Here is a tiny trained network, its code and every weight. The questions are about switching its units off for an input and a class, where a switched-off unit gives its printed mean instead of its output.

import numpy as np


def w(rows, s, z=0):
    codes = np.array(rows[::2]) - 128.0
    scale = np.full(codes.shape[1], s)
    scale[-1] = z or s
    return codes * scale


def f(y):
    return np.maximum(y, 0)


def log_softmax(a):
    a = a - a.max(-1, keepdims=True)
    return a - np.log(np.exp(a).sum(-1, keepdims=True))


def net(x, mask):
    res = np.array(x, float).reshape(1, 4) / 4 @ E
    y = f(res @ A[0][:, :-1].T + A[0][:, -1])
    res = res + np.where(mask, y, B[0][:, -1]) @ B[0][:, :-1]
    return log_softmax(res[-1] @ U[:, :-1].T + U[:, -1])


A, B = {}, {}
E = w([
[152,126,134,152,208,165,228,121,231,130],'x0',
[102,34,175,81,79,169,164,61,60,23],'x1',
[62,78,80,56,208,2,217,186,106,122],'x2',
[161,7,143,15,129,175,103,137,171,234],'x3',
],0.0089)
A[0] = w([
[180,199,66,236,93,91,97,208,138,85,214],'N1',
[100,58,122,52,102,169,130,139,68,141,240],'N2',
[224,148,161,145,147,212,77,109,216,186,244],'N3',
[164,72,72,63,141,61,100,176,114,186,190],'N4',
[69,209,22,182,177,87,169,117,95,109,157],'N5',
[105,101,97,37,89,100,19,165,100,190,203],'N6',
[109,85,164,60,138,124,218,85,101,67,188],'N7',
[32,130,133,158,161,134,194,133,72,34,255],'N8',
[61,185,81,172,163,79,177,204,151,126,165],'N9',
[87,34,184,74,151,152,162,146,136,125,203],'N10',
[147,145,218,130,38,199,48,2,104,109,231],'N11',
],0.0072,0.0036)
B[0] = w([
[99,113,220,228,114,188,114,185,125,159,208],'N1',
[135,155,82,71,133,99,105,93,82,99,198],'N2',
[176,201,111,114,63,175,155,109,208,197,233],'N3',
[37,172,87,68,203,77,75,131,202,134,205],'N4',
[38,75,228,203,183,203,139,130,158,119,196],'N5',
[56,157,97,142,179,112,7,78,117,177,209],'N6',
[165,39,119,85,163,74,185,117,117,56,198],'N7',
[113,55,253,184,94,30,196,101,150,67,208],'N8',
[60,142,137,164,236,218,159,115,181,139,202],'N9',
[130,123,75,38,159,112,145,121,142,105,196],'N10',
[222,132,129,118,91,140,71,204,77,100,248],'N11',
],0.0074,0.014)
U = w([
[155,57,144,122,100,42,176,65,99,2,169],'0',
[191,72,76,117,123,123,86,126,44,120,4],'1',
[186,116,84,64,79,179,181,105,140,52,67],'2',
[173,189,136,167,18,183,41,187,97,130,180],'3',
[124,86,76,80,161,96,153,140,149,141,13],'4',
[186,161,85,126,152,146,200,104,186,201,220],'5',
[80,74,159,210,173,166,165,138,148,117,111],'6',
[68,187,78,90,147,106,22,77,134,139,154],'7',
],0.0083,0.0017)

Each question gives the input, the list of numbers given to net, and the class t.
The units are the neurons (one row each of A and B). Each row of codes is followed by its name. A weight is (code - 128) times the scale printed after its matrix; where a second scale follows, it is the last column's (A, B and U).
mask holds one flag per neuron, in row order. A switched-off neuron (its flag False) gives its mean, the last column of its row in B, instead of its output. The means were averaged over made-up inputs and are rounded, as every weight is.
A unit's drop is (log p(t) with every unit on - log p(t) with that unit switched off) / (log p(t) with every unit on - log p(t) with every unit switched off).
The circuit of an input: a set's keep is (log p(t) with only the set's units on - log p(t) with every unit switched off) / (log p(t) with every unit on - log p(t) with every unit switched off). Starting from all 11 units, units are removed one at a time, each time the one whose removal leaves the highest keep (on an exact tie, the one counted first), for as long as the keep stays at least 0.8.
units of the circuit, in order: the units of the circuit, biggest drop first
most important unit: the unit with the biggest drop
top k neurons: the k neurons with the biggest drops, biggest first
drop of u: that unit's drop, to one decimal
input [4,-8,8,6], class 7: units of the circuit, in order	(N4, N6)
input [6,-7,4,-1], class 6: most important unit	N5
input [-7,-7,0,-3], class 6: units of the circuit, in order	(N1, N5)
input [5,7,6,8], class 0: top 2 neurons	(N7, N3)
input [4,3,-4,-5], class 3: top 2 neurons	(N11, N9)
input [8,4,6,-2], class 0: top 2 neurons	(N7, N8)
input [3,5,-5,-7], class 0: top 3 neurons	(N8, N3, N9)
input [8,5,-7,2], class 2: top 2 neurons	(N1, N6)
input [0,-8,3,4], class 7: top 2 neurons	(N4, N6)
input [-1,4,-4,-1], class 3: top 3 neurons	(N11, N10, N7)
input [5,2,-6,4], class 3: top 2 neurons	(N11, N7)
input [-4,4,5,7], class 7: drop of N6	0.4
input [4,4,-1,1], class 0: drop of N7	0.1
input [6,4,-6,-7], class 3: units of the circuit, in order	(N11)
input [-3,-7,7,-3], class 6: drop of N9	0.0
input [4,1,2,4], class 4: drop of N8	0.2
